Here is a tiny trained network, its code and every weight. The questions are about switching its units off for an input and a class, where a switched-off unit gives its printed mean instead of its output.

import numpy as np


def w(rows, s, z=0):
    codes = np.array(rows[::2]) - 128.0
    scale = np.full(codes.shape[1], s)
    scale[-1] = z or s
    return codes * scale


def f(y):
    return np.maximum(y, 0)


def log_softmax(a):
    a = a - a.max(-1, keepdims=True)
    return a - np.log(np.exp(a).sum(-1, keepdims=True))


def net(x, mask):
    res = np.array(x, float).reshape(1, 3) / 4 @ E
    y = f(res @ A[0][:, :-1].T + A[0][:, -1])
    res = res + np.where(mask, y, B[0][:, -1]) @ B[0][:, :-1]
    return log_softmax(res[-1] @ U[:, :-1].T + U[:, -1])


A, B = {}, {}
E = w([
[63,146,234,245,110,184],'x0',
[122,91,170,230,177,46],'x1',
[137,238,53,185,168,211],'x2',
],0.011)
A[0] = w([
[125,103,110,124,199,78,253],'N0',
[86,87,216,156,76,138,197],'N1',
[125,61,110,69,86,102,220],'N2',
[153,205,71,88,144,152,99],'N3',
[171,84,102,44,104,119,180],'N4',
[94,188,88,158,169,209,245],'N5',
[125,173,92,109,141,177,217],'N6',
[96,246,100,130,171,149,221],'N7',
],0.013,0.0043)
B[0] = w([
[128,26,87,163,179,132,197],'N0',
[26,165,241,185,129,155,224],'N1',
[48,136,117,41,161,132,236],'N2',
[151,150,2,177,129,168,224],'N3',
[92,151,66,17,169,129,251],'N4',
[252,238,158,156,73,72,237],'N5',
[224,182,75,101,100,198,213],'N6',
[199,170,130,188,70,102,228],'N7',
],0.009,0.015)
U = w([
[131,161,188,72,115,196,91],'0',
[51,123,195,170,134,162,130],'1',
[142,125,138,202,187,87,119],'2',
[57,110,141,32,160,65,151],'3',
[136,129,67,130,167,142,3],'4',
[128,6,125,176,188,150,200],'5',
[168,208,116,146,50,151,148],'6',
[106,141,69,80,158,192,82],'7',
],0.012,0.0034)

Each question gives the input, the list of numbers given to net, and the class t.
The units are the neurons (one row each of A and B). Each row of codes is followed by its name. A weight is (code - 128) times the scale printed after its matrix; where a second scale follows, it is the last column's (A, B and U).
mask holds one flag per neuron, in row order. A switched-off neuron (its flag False) gives its mean, the last column of its row in B, instead of its output. The means were averaged over made-up inputs and are rounded, as every weight is.
A unit's drop is (log p(t) with every unit on - log p(t) with that unit switched off) / (log p(t) with every unit on - log p(t) with every unit switched off).
The circuit of an input: a set's keep is (log p(t) with only the set's units on - log p(t) with every unit switched off) / (log p(t) with every unit on - log p(t) with every unit switched off). Starting from all 8 units, units are removed one at a time, each time the one whose removal leaves the highest keep (on an exact tie, the one counted first), for as long as the keep stays at least 0.8.
circuit, biggest first: the units of the circuit, biggest drop first
unit that matters most: the unit with the biggest drop
k most important neurons: the k neurons with the biggest drops, biggest first
drop when u is switched off: that unit's drop, to one decimal
input [-5,6,-1], class 5: unit that matters most : N0
input [4,-7,-7], class 3: circuit, biggest first : N2, N6
input [0,5,-3], class 5: circuit, biggest first : N0, N5
input [-6,8,4], class 5: circuit, biggest first : N0, N5
input [-3,7,2], class 5: circuit, biggest first : N5, N0
input [-3,7,-3], class 5: 3 most important neurons : N0, N4, N5
input [2,5,3], class 2: 3 most important neurons : N6, N3, N4
input [4,5,-2], class 1: drop when N1 is switched off : 0.1
input [1,4,-3], class 1: drop when N4 is switched off : 0.1
input [7,8,2], class 1: drop when N1 is switched off : 0.6
